lapa: [ 40  75 -69 -26 -85]
vagun: [ 34   7 -68  11  45]
gefav: [-76  28  33 -76  18]
lapa  [ 40  75 -69 -26 -85]
vagun  [ 34   7 -68  11  45]
gefav  [-76  28  33 -76  18]

kodod: [ 48  36  70 -19   8 -16 -81 -36 -29 -25 -69 -14 -71 -32 -19 -63  75  -4
 -75 -40 -83  28   6 -42  11 -33  30 -37  42  -3  -8 -83  31   2 -51]
tugum: [ 48  36  70 -19   8 -16 -81 -36 -29 -25 -69 -14 -71 -32 -19 -63  75  -4
 -75 -40 -83  28   6 -42  11 -33  30 -37  42  -3  -8 -83  31  36 -29]
Ziz: [ 64  35  56  -6  39  -2 -35  24  -6  -7 -17  37 -16  27  -5 -19  68  22
  -3  20 -34  28  16   1  45  26  20  22  29  39  34 -13  33   8  13]
kodod  [ 48  36  70 -19   8 -16 -81 -36 -29 -25 -69 -14 -71 -32 -19 -63  75  -4
 -75 -40 -83  28   6 -42  11 -33  30 -37  42  -3  -8 -83  31   2 -51]
Ziz  [ 64  35  56  -6  39  -2 -35  24  -6  -7 -17  37 -16  27  -5 -19  68  22
  -3  20 -34  28  16   1  45  26  20  22  29  39  34 -13  33   8  13]
tugum  [ 48  36  70 -19   8 -16 -81 -36 -29 -25 -69 -14 -71 -32 -19 -63  75  -4
 -75 -40 -83  28   6 -42  11 -33  30 -37  42  -3  -8 -83  31  36 -29]

pebem: [ 80 -10  -1  -3  13 -39 -28  60]
Surud: [ 33 -28  74  31   0  45  43  -5]
Nom: [36 26 71 17 -6 20 61 34]
Buves: [ 36   0 -59 -15 -31 -70 -48  13]
ruga: [ 26  63 -16  52 -63  35 -20  39]
gibof: [ 30  81  10 -49   0 -36  26  10]
Surud  [ 33 -28  74  31   0  45  43  -5]
Nom  [36 26 71 17 -6 20 61 34]
ruga  [ 26  63 -16  52 -63  35 -20  39]
pebem  [ 80 -10  -1  -3  13 -39 -28  60]
Buves  [ 36   0 -59 -15 -31 -70 -48  13]

luba: [-21  -6 -36   2  -5   2   0  -9  -9 -15  12 -11  -5  25  -2 -11 -23]
Marug: [  0   3  59 -20  -9  18 -21   6  13  35 -18   7   9  -8  -2 -19  48]
rida: [  9   6  78 -22  -6  19 -20  17  29  45 -11  23  21  -1  -2 -19  69]
vagog: [-7  8 11 -2  5 12  3  2 13 14 11  2 12 14  6 -6 16]
dele: [ -9  30 -31  17  34  27  36 -18 -13   7  15 -37 -20 -24  37  33 -16]
vagog  [-7  8 11 -2  5 12  3  2 13 14 11  2 12 14  6 -6 16]
Marug  [  0   3  59 -20  -9  18 -21   6  13  35 -18   7   9  -8  -2 -19  48]

Lif: [  4 -40 -31 -36  30 -29 -57 -12]
Dese: [  6 -19  10  -5 -65   4  49   2]
Bapet: [-23   0  46 -29  48 -35   8  46]
Lib: [-30 -19 -19 -12 -21  24  40 -54]
zad: [-22  37 -26  34  18  29 -27 -20]
zuv: [-20 -27   3  -6  35   1  10 -53]
zuru: [ 49 -66   2  22 -12 -25   9 -17]
roteg: [ -4  -9   1 -18  38 -40 -34 -22]
roteg  [ -4  -9   1 -18  38 -40 -34 -22]
zuv  [-20 -27   3  -6  35   1  10 -53]
Lif  [  4 -40 -31 -36  30 -29 -57 -12]
Dese  [  6 -19  10  -5 -65   4  49   2]
Bapet  [-23   0  46 -29  48 -35   8  46]
zad  [-22  37 -26  34  18  29 -27 -20]

vefe: [-39  -3  32   9 -60]
Kido: [-17  -5 -71 -87  21]
Rovo: [ 19  12  23 -47  40]
posi: [  9 -68 -42  37 -23]
Fesum: [-28 -60 -53 -14 -53]
kabo: [-55   6  54   3 -85]
Kido  [-17  -5 -71 -87  21]
Rovo  [ 19  12  23 -47  40]

Met: [ 12 -16  25  13  20   6 -14  14  -2  10 -10   0  -8 -18   8   7   3   2
  -9   2 -16  28 -15]
Sebas: [ 70 -12  41  59  37  50   5  55  33  64   4  39  10  -8  39  18  12  18
  12  43   4  52  13]
pusu: [-70  22 -68 -64 -63 -47  19 -69 -25 -61  -9 -43  12  17 -45 -10  -2 -35
   3 -38  24 -75  14]
Zikib: [-74  29 -65 -70 -62 -52  22 -79 -23 -59  -7 -38  24  25 -42  -7   5 -35
   4 -41  32 -74  25]
kud: [11  2  4  5  3  8  8  3  8 14  2  8 12  4  9  7  9  1  5  8 12  6 15]
Vev: [ 40 -19  32  43  30  39 -21  53 -15  14   3  27 -49 -14   2  -2  -7  17
 -17  30 -29  31   0]
Vev  [ 40 -19  32  43  30  39 -21  53 -15  14   3  27 -49 -14   2  -2  -7  17
 -17  30 -29  31   0]
Sebas  [ 70 -12  41  59  37  50   5  55  33  64   4  39  10  -8  39  18  12  18
  12  43   4  52  13]
pusu  [-70  22 -68 -64 -63 -47  19 -69 -25 -61  -9 -43  12  17 -45 -10  -2 -35
   3 -38  24 -75  14]
kud  [11  2  4  5  3  8  8  3  8 14  2  8 12  4  9  7  9  1  5  8 12  6 15]

neb: [-19 -65  -3  42 -51   9 -15   6  24 -51  14  13 -36  33  24 -36  -9  14
 -43 -14 -21  31  -8 -46   0]
Zoti: [ 19   8   3  42  -5   0   6  18 -13 -11  17   6 -14  20   6  19  31  33
  -7  31  16 -26 -19   1 -43]
lari: [  6 -46 -28  35 -39  -8  17  56  43 -23 -16 -33 -35  60  -5 -45 -17  23
  -2 -35  -8  43   8  36  39]
gake: [ 19   8   3  42  -5   0   6  18 -13 -11  17   6 -14  20   6  19  31  33
  -7  31  16   9 -19   1 -43]
lari  [  6 -46 -28  35 -39  -8  17  56  43 -23 -16 -33 -35  60  -5 -45 -17  23
  -2 -35  -8  43   8  36  39]
neb  [-19 -65  -3  42 -51   9 -15   6  24 -51  14  13 -36  33  24 -36  -9  14
 -43 -14 -21  31  -8 -46   0]
gake  [ 19   8   3  42  -5   0   6  18 -13 -11  17   6 -14  20   6  19  31  33
  -7  31  16   9 -19   1 -43]

Kazi: [ 15 -50  27  61   7 -25  55  -9  -4 -36 -24 -15 -14  16 -29 -24 -17 -25
 -18  40 -22  33 -50   5  59  14 -31 -41 -86  65]
goti: [ 36 -18  -9  -3 -14  42  23 -58   2  31 -19   7 -20 -34  17  13   8  17
  20  -9 -18 -35   6 -61 -11 -53  -5   0 -53  39]
bufo: [  3 -50  35   7  38 -44  23  25  18  32 -16  14 -36 -18  -7 -37 -25 -16
  -4  25 -53  41 -45   8   6  -8  -7  14 -15   3]
febu: [ -8  19  -1 -18  42   2 -10  36 -23 -13   0  10  33  25  -5  -2 -16  -6
  14  16  -6  29  48 -18   4 -32 -12 -18 -18  30]
goti  [ 36 -18  -9  -3 -14  42  23 -58   2  31 -19   7 -20 -34  17  13   8  17
  20  -9 -18 -35   6 -61 -11 -53  -5   0 -53  39]
Kazi  [ 15 -50  27  61   7 -25  55  -9  -4 -36 -24 -15 -14  16 -29 -24 -17 -25
 -18  40 -22  33 -50   5  59  14 -31 -41 -86  65]
bufo  [  3 -50  35   7  38 -44  23  25  18  32 -16  14 -36 -18  -7 -37 -25 -16
  -4  25 -53  41 -45   8   6  -8  -7  14 -15   3]

nuzu: [10 -4 -2  0 -2  6 -3  6  4  1  5 -5 -1  1  3  1 -1 -3 -2 -8  3 -1  9  0
 -7 -2  1  3  5  4  1  4 -3  0  5 -5  0  0  2  3  2 -4 -2 -1  2 -8 -3 -6
 -5]
Tev: [ 24  -4   4   7  20  21  -1  -1  22  -7  -3   3  -2  -3   4 -24   8 -27
   2  -4   6   9 -10  -4 -17 -15   6  11  -5   7  -1  -1   0 -14   8 -25
   8  18  -3  12   7  -6  17  -2  25   2  -6   7 -14]
Lagun: [-37   7 -16 -27 -64 -49  44  -2 -47   1   7  -9  -5  14 -20  52  -8  50
 -28   0 -31 -21  20   6  23  30 -22 -53   4 -16   0   4  -2  36 -21  43
 -42 -38  18 -49 -38   8  -4  12 -75   4  16   4  30]
depe: [ 19  -6  11  11  35  25 -17   2  31   1  -3   5  15  -5   7 -16   2 -26
  14  -2  10  17  -9 -19 -18 -17   9  13   0   9   0  -1   0 -34  10 -14
  14  18 -11  19  20  -7   2 -11  34  -6  -6  -8 -13]
depe  [ 19  -6  11  11  35  25 -17   2  31   1  -3   5  15  -5   7 -16   2 -26
  14  -2  10  17  -9 -19 -18 -17   9  13   0   9   0  -1   0 -34  10 -14
  14  18 -11  19  20  -7   2 -11  34  -6  -6  -8 -13]
Tev  [ 24  -4   4   7  20  21  -1  -1  22  -7  -3   3  -2  -3   4 -24   8 -27
   2  -4   6   9 -10  -4 -17 -15   6  11  -5   7  -1  -1   0 -14   8 -25
   8  18  -3  12   7  -6  17  -2  25   2  -6   7 -14]
nuzu  [10 -4 -2  0 -2  6 -3  6  4  1  5 -5 -1  1  3  1 -1 -3 -2 -8  3 -1  9  0
 -7 -2  1  3  5  4  1  4 -3  0  5 -5  0  0  2  3  2 -4 -2 -1  2 -8 -3 -6
 -5]

delib: [  6  15  -4 -44 -16  17  27  -5  -9 -15 -27 -27  -5   0  -3  11  -1  19
  24]
Mutez: [ 16  17  -5 -65 -44 -31  -7 -20 -22  -3  14 -27 -15   8  -1  18 -33   4
  32]
bil: [  2 -17 -11 -34 -16  -2   8  -7  -8  -2  -3  -9  -9  -2  12  12  16  26
  17]
Vomal: [ 13  15   1 -36 -19   3   7 -10  -9  -6 -17 -26  -3  -1  -8   1 -12   5
  25]
tati: [ 16   5  -3 -45 -31  -4   3  -9 -11   5  -6 -24  -6  -8  -2   6 -16   5
  32]
lup: [  3  -5  -7 -10 -10  -4  -1 -10  -8   3   5  -2  -6  -3   8   0   6   8
   8]
mefa: [  2 -13  -5 -21 -13   0   6   0  -8  -3  -4  -8  -5  -2   2   3   8  13
  16]
davo: [ 12   2  -8 -44 -16  22  15 -15   5   4 -21 -18  -9  -7  16  13   5  27
  23]
Mutez  [ 16  17  -5 -65 -44 -31  -7 -20 -22  -3  14 -27 -15   8  -1  18 -33   4
  32]
delib  [  6  15  -4 -44 -16  17  27  -5  -9 -15 -27 -27  -5   0  -3  11  -1  19
  24]
lup  [  3  -5  -7 -10 -10  -4  -1 -10  -8   3   5  -2  -6  -3   8   0   6   8
   8]
davo  [ 12   2  -8 -44 -16  22  15 -15   5   4 -21 -18  -9  -7  16  13   5  27
  23]

